Below is a small trained network, with its code and all its weights. Each question gives an input and a target symbol and asks what happens when units are switched off, that is, made to give their printed mean instead of their output.

import numpy as np


def w(rows, s, z=0):
    codes = np.array(rows[::2]) - 128.0
    scale = np.full(codes.shape[1], s)
    scale[-1] = z or s
    return codes * scale


def f(y):
    return np.maximum(y, 0)


def softmax(a):
    e = np.exp(a - a.max(-1, keepdims=True))
    return e / e.sum(-1, keepdims=True)


def log_softmax(a):
    a = a - a.max(-1, keepdims=True)
    return a - np.log(np.exp(a).sum(-1, keepdims=True))


def net(x, mask):
    ids = ['ΛΞΠΣΦαζημτ'.index(c) for c in x.split()]
    T = len(ids)
    res = E[ids] + P[:T]
    q, k, v = (res @ M[0].T for M in (Q, K, V))
    z = softmax(np.where(np.tri(T) > 0, q @ k.T / 3**0.5, -1e9)) @ v
    res = res + np.where(mask[0], z, O[0][:, -1]) @ O[0][:, :-1]
    y = f(res @ A[0][:, :-1].T + A[0][:, -1])
    res = res + np.where(mask[1:13], y, B[0][:, -1]) @ B[0][:, :-1]
    return log_softmax(res[-1] @ U[:, :-1].T + U[:, -1])


Q, K, V, O, A, B = {}, {}, {}, {}, {}, {}
E = w([
[95,78,137,64,186,102],'Λ',
[140,130,137,88,99,74],'Ξ',
[159,120,133,101,107,96],'Π',
[50,168,78,165,114,237],'Σ',
[80,151,187,139,112,161],'Φ',
[112,250,99,232,40,113],'α',
[151,127,130,93,102,83],'ζ',
[135,129,167,196,212,247],'η',
[121,43,76,228,188,205],'μ',
[86,171,60,151,162,122],'τ',
],0.013)
P = w([
[172,106,101,73,7,168],'0',
[126,130,123,79,105,139],'1',
[117,133,129,96,124,127],'2',
[109,133,133,109,131,118],'3',
[99,129,131,118,136,130],'4',
[97,127,137,130,144,126],'5',
[89,120,136,138,141,123],'6',
[84,116,137,148,143,120],'7',
[81,115,139,162,144,118],'8',
[73,105,139,165,144,121],'9',
],0.018)
Q[0] = w([
[50,111,105,143,165,235],'h1',
[238,161,136,208,23,95],'h1',
[1,151,105,148,143,98],'h1',
],0.0097)
K[0] = w([
[57,137,152,167,222,86],'h1',
[248,149,110,69,95,115],'h1',
[65,192,123,168,160,104],'h1',
],0.012)
V[0] = w([
[150,132,154,222,173,234],'h1',
[104,60,255,100,118,163],'h1',
[119,33,59,66,189,188],'h1',
],0.0084)
O[0] = w([
[241,194,151,123,148,123,129],'h1',
[130,115,255,122,54,168,211],'h1',
[215,46,108,208,12,86,251],'h1',
],0.0087,0.003)
A[0] = w([
[72,151,134,128,226,121,3],'n1',
[149,108,84,174,140,76,147],'n2',
[84,41,65,84,99,77,76],'n3',
[112,68,142,180,90,146,120],'n4',
[195,76,113,70,158,42,115],'n5',
[146,84,95,140,117,160,150],'n6',
[246,72,49,178,142,56,41],'n7',
[131,169,77,159,150,223,103],'n8',
[173,119,181,132,254,120,91],'n9',
[145,169,190,10,86,69,177],'n10',
[187,129,188,141,122,150,126],'n11',
[118,75,141,6,182,91,133],'n12',
],0.0088,0.0064)
B[0] = w([
[172,60,145,79,220,86,156],'n1',
[84,111,86,120,112,168,182],'n2',
[130,165,127,76,170,59,253],'n3',
[142,103,186,119,140,78,243],'n4',
[148,211,147,254,130,72,181],'n5',
[139,162,116,133,149,92,194],'n6',
[89,80,65,139,160,146,173],'n7',
[151,138,221,165,67,39,183],'n8',
[129,172,72,97,71,181,166],'n9',
[154,52,144,180,141,207,248],'n10',
[161,117,72,53,193,100,188],'n11',
[123,193,189,129,108,164,232],'n12',
],0.0093,0.0053)
U = w([
[138,59,199,141,177,24,177],'Λ',
[118,101,123,90,123,109,4],'Ξ',
[127,97,110,100,116,107,28],'Π',
[127,204,94,217,2,130,207],'Σ',
[94,61,139,124,124,220,233],'Φ',
[121,121,117,65,202,142,106],'α',
[123,100,117,77,119,110,11],'ζ',
[248,146,127,117,145,124,78],'η',
[173,51,91,201,161,111,48],'μ',
[88,170,50,103,175,67,205],'τ',
],0.007,0.0038)

Each question gives the input, a string of symbols that net reads in full, and the target symbol t.
The units are the heads (3 rows each of Q, K, V and O) and the neurons (one row each of A and B). Each row of codes is followed by its name. A weight is (code - 128) times the scale printed after its matrix; where a second scale follows, it is the last column's (O, A, B and U).
mask holds one flag per unit, heads first, then neurons. A switched-off unit (its flag False) gives its mean, the last column of its rows in O or B, instead of its output. The means were averaged over made-up inputs and are rounded, as every weight is.
A unit's drop is (log p(t) with every unit on - log p(t) with that unit switched off) / (log p(t) with every unit on - log p(t) with every unit switched off).
The circuit of an input: a set's keep is (log p(t) with only the set's units on - log p(t) with every unit switched off) / (log p(t) with every unit on - log p(t) with every unit switched off). Starting from the 12 units with the biggest drops (on a tie, the unit counted first), units are removed one at a time, each time the one whose removal leaves the highest keep (on an exact tie, the one counted first), for as long as the keep stays at least 0.8.
units of the circuit, in order: the units of the circuit, biggest drop first
most important unit: the unit with the biggest drop
top k neurons: the k neurons with the biggest drops, biggest first
drop of u: that unit's drop, to one decimal
input Σ Σ Ξ, target Σ: most important unit : n5
input Φ Φ ζ, target Φ: units of the circuit, in order : [h1; n10; n3]
input Λ Λ Ξ Λ Λ α α Λ, target α: units of the circuit, in order : [h1; n1; n9]
input α α Π, target α: units of the circuit, in order : [h1; n1]
input Φ Λ Φ Φ Φ, target Φ: units of the circuit, in order : [h1; n10; n3]
input α τ τ, target τ: units of the circuit, in order : [h1; n10]
input Φ Π Φ μ Φ η Λ Λ η Λ, target η: units of the circuit, in order : [h1; n9]
input Λ Π Φ α Λ Φ η, target η: top 2 neurons : [n11; n9]
input μ Λ Λ ζ, target μ: top 2 neurons : [n7; n10]
input Λ α Φ Φ Φ τ τ α Λ α, target Λ: top 3 neurons : [n1; n8; n9]
input τ Λ η ζ, target τ: drop of n8 : 0.1
input Φ η Ξ, target Φ: drop of h1 : 0.5
input α Ξ Λ Λ Π α, target τ: drop of n1 : 0.1
input Λ Λ Φ ζ Λ η Λ, target η: top neuron : [n11]
